Below are the code and all the weights of a small trained network. Each question names an input and a target symbol and asks about switching units off, where a switched-off unit gives its printed mean instead of its output.

import numpy as np


def w(rows, s, z=0):
    codes = np.array(rows[::2]) - 128.0
    scale = np.full(codes.shape[1], s)
    scale[-1] = z or s
    return codes * scale


def f(y):
    return y / 2 * (1 + np.tanh(0.7978845608 * (y + 0.044715 * y**3)))


def softmax(a):
    e = np.exp(a - a.max(-1, keepdims=True))
    return e / e.sum(-1, keepdims=True)


def log_softmax(a):
    a = a - a.max(-1, keepdims=True)
    return a - np.log(np.exp(a).sum(-1, keepdims=True))


def net(x, mask):
    ids = ['ΘΨΩζξτ'.index(c) for c in x.split()]
    T = len(ids)
    res = E[ids] + P[:T]
    u = 0
    for l in range(3):
        q, k, v = (res @ M[l].T for M in (Q, K, V))
        z = softmax(np.where(np.tri(T) > 0, q @ k.T / 3**0.5, -1e9)) @ v
        res = res + np.where(mask[u], z, O[l][:, -1]) @ O[l][:, :-1]
        u += 1
        y = f(res @ A[l][:, :-1].T + A[l][:, -1])
        res = res + np.where(mask[u : u + 4], y, B[l][:, -1]) @ B[l][:, :-1]
        u += 4
    return log_softmax(res[-1] @ U[:, :-1].T + U[:, -1])


Q, K, V, O, A, B = {}, {}, {}, {}, {}, {}
E = w([
[132,64,196,151],'Θ',
[254,152,154,92],'Ψ',
[36,49,185,95],'Ω',
[217,78,151,160],'ζ',
[157,155,161,103],'ξ',
[178,76,18,170],'τ',
],0.01)
P = w([
[161,164,182,200],'0',
[222,22,146,203],'1',
[108,253,73,178],'2',
[158,170,179,196],'3',
[153,32,130,109],'4',
[106,250,76,178],'5',
[152,170,184,200],'6',
[136,30,111,51],'7',
[100,241,79,166],'8',
[152,163,194,221],'9',
[124,28,102,14],'10',
[97,237,76,143],'11',
],0.0057)
Q[0] = w([
[90,203,50,54],'0.h1',
[40,107,71,179],'0.h1',
[76,204,250,111],'0.h1',
],0.018)
K[0] = w([
[148,91,83,8],'0.h1',
[47,35,98,134],'0.h1',
[60,181,218,31],'0.h1',
],0.018)
V[0] = w([
[108,144,198,58],'0.h1',
[125,117,110,170],'0.h1',
[254,163,121,39],'0.h1',
],0.0057)
O[0] = w([
[79,102,149,28,113],'0.h1',
[164,153,119,153,132],'0.h1',
[8,61,182,253,253],'0.h1',
],0.0052,0.0025)
A[0] = w([
[4,39,106,187,14],'0.n1',
[62,72,121,196,70],'0.n2',
[112,128,56,117,20],'0.n3',
[53,212,49,114,2],'0.n4',
],0.011,0.0034)
B[0] = w([
[203,185,145,190,132],'0.n1',
[174,133,86,65,157],'0.n2',
[151,119,145,25,2],'0.n3',
[253,121,166,187,75],'0.n4',
],0.014,0.00095)
Q[1] = w([
[249,130,210,42],'1.h1',
[145,201,120,99],'1.h1',
[167,169,75,88],'1.h1',
],0.015)
K[1] = w([
[226,191,253,171],'1.h1',
[120,208,108,137],'1.h1',
[159,170,57,143],'1.h1',
],0.014)
V[1] = w([
[135,98,1,152],'1.h1',
[213,115,249,132],'1.h1',
[178,189,253,161],'1.h1',
],0.0071)
O[1] = w([
[78,97,69,14,94],'1.h1',
[77,44,152,248,254],'1.h1',
[74,105,156,255,230],'1.h1',
],0.0066,0.0039)
A[1] = w([
[158,13,191,88,65],'1.n1',
[180,101,116,88,4],'1.n2',
[106,196,247,110,143],'1.n3',
[159,213,106,133,126],'1.n4',
],0.014,0.0026)
B[1] = w([
[159,42,124,120,255],'1.n1',
[69,93,208,249,117],'1.n2',
[13,80,54,247,235],'1.n3',
[56,124,143,16,120],'1.n4',
],0.011,0.0039)
Q[2] = w([
[57,126,164,128],'2.h1',
[85,140,2,146],'2.h1',
[153,109,59,156],'2.h1',
],0.015)
K[2] = w([
[56,111,79,169],'2.h1',
[184,152,6,64],'2.h1',
[220,195,128,107],'2.h1',
],0.014)
V[2] = w([
[220,71,97,188],'2.h1',
[81,81,254,62],'2.h1',
[180,54,113,107],'2.h1',
],0.0091)
O[2] = w([
[197,95,2,57,255],'2.h1',
[127,63,105,234,78],'2.h1',
[182,123,61,113,149],'2.h1',
],0.0079,0.0096)
A[2] = w([
[6,88,132,83,169],'2.n1',
[90,46,156,60,2],'2.n2',
[71,156,103,21,132],'2.n3',
[59,12,144,67,126],'2.n4',
],0.018,0.0062)
B[2] = w([
[117,154,65,85,229],'2.n1',
[11,184,19,145,161],'2.n2',
[202,220,160,199,155],'2.n3',
[144,123,253,114,254],'2.n4',
],0.019,0.0098)
U = w([
[123,112,212,142,55],'Θ',
[78,118,136,254,6],'Ψ',
[70,162,182,61,108],'Ω',
[185,88,104,77,254],'ζ',
[93,154,66,92,247],'ξ',
[157,194,149,120,18],'τ',
],0.0078,0.0029)

Each question gives the input, a string of symbols that net reads in full, and the target symbol t.
The units are the heads (3 rows each of Q, K, V and O) and the neurons (one row each of A and B). Each row of codes is followed by its name. A weight is (code - 128) times the scale printed after its matrix; where a second scale follows, it is the last column's (O, A, B and U).
mask holds one flag per unit, layer by layer, with each layer's heads first. A switched-off unit (its flag False) gives its mean, the last column of its rows in O or B, instead of its output. The means were averaged over made-up inputs and are rounded, as every weight is.
A unit's drop is (log p(t) with every unit on - log p(t) with that unit switched off) / (log p(t) with every unit on - log p(t) with every unit switched off).
The circuit of an input: a set's keep is (log p(t) with only the set's units on - log p(t) with every unit switched off) / (log p(t) with every unit on - log p(t) with every unit switched off). Starting from the 12 units with the biggest drops (on a tie, the unit counted first), units are removed one at a time, each time the one whose removal leaves the highest keep (on an exact tie, the one counted first), for as long as the keep stays at least 0.8.
circuit, biggest first: the units of the circuit, biggest drop first
top k neurons: the k neurons with the biggest drops, biggest first
k most important neurons of layer l: the k neurons of layer l with the biggest drops, biggest first
input Ψ ξ τ ζ ξ τ Ψ τ ζ ξ Ψ, target Ω: top 3 neurons : (2.n4; 2.n2; 1.n1)
input Θ ξ ξ ζ Θ ξ Ψ ξ τ ξ τ, target Θ: circuit, biggest first : (2.n4)
input Ω ξ Θ τ Ψ Θ, target τ: 2 most important neurons of layer 0 : (0.n4; 0.n1)
input Ω ξ Θ, target ξ: circuit, biggest first : (2.n4; 1.n1)
input Ψ ζ Θ ξ Ω ξ Θ Θ, target Ω: circuit, biggest first : (2.n2; 2.n4)
input Ω ξ Θ Ψ Ψ Θ ζ ζ, target Ω: circuit, biggest first : (2.n4; 2.n2; 1.n1)
input ξ Θ Θ Θ Θ Ω ξ ξ ζ ξ Θ, target Ω: circuit, biggest first : (2.n4; 2.n2)
input ζ ξ ζ ξ τ ξ τ ζ ξ, target τ: top 2 neurons : (2.n3; 0.n1)
input ξ ξ ξ ξ Ψ Ω Ψ Ω, target Θ: 2 most important neurons of layer 1 : (1.n1; 1.n4)
input Ψ τ Ω ζ ζ, target Θ: top 4 neurons : (2.n4; 1.n1; 2.n1; 0.n1)
input ξ Ψ Ω ξ, target ξ: 2 most important neurons of layer 1 : (1.n3; 1.n1)
input Ω ξ Ω ξ Ψ ξ Ψ Ω ζ Ψ Ψ, target Ω: circuit, biggest first : (2.n2; 2.n4; 1.n1)
input ξ ξ Θ τ ζ Ω, target τ: 2 most important neurons of layer 2 : (2.n3; 2.n2)
input ξ Ω Ψ ζ ξ, target Θ: circuit, biggest first : (2.n4; 0.n1)
input Ω ζ Θ ξ τ ζ, target τ: top 3 neurons : (2.n3; 0.n4; 1.n1)
input Ψ Ψ τ Ω Θ ξ Ψ ξ, target Θ: top 3 neurons : (0.n1; 2.n1; 2.n4)
input Ψ ξ ξ ξ ξ Ψ, target ξ: top 4 neurons : (2.n4; 1.n1; 1.n4; 1.n3)
input ζ ξ ξ Θ Ψ Θ Ω Ψ ξ τ Θ Ψ, target τ: top 3 neurons : (2.n3; 0.n4; 1.n1)
input Θ ξ Θ ξ Ψ ξ Ω ζ τ Ψ τ Θ, target τ: top 2 neurons : (0.n4; 2.n3)
input ξ Θ Ω ξ Ψ Θ, target ξ: 2 most important neurons of layer 0 : (0.n4; 0.n1)
input ξ Θ Ω ξ ξ Ψ, target ξ: top 2 neurons : (2.n4; 1.n4)
input Ψ ξ Ψ Ψ τ ζ ξ τ, target Θ: 2 most important neurons of layer 1 : (1.n2; 1.n3)
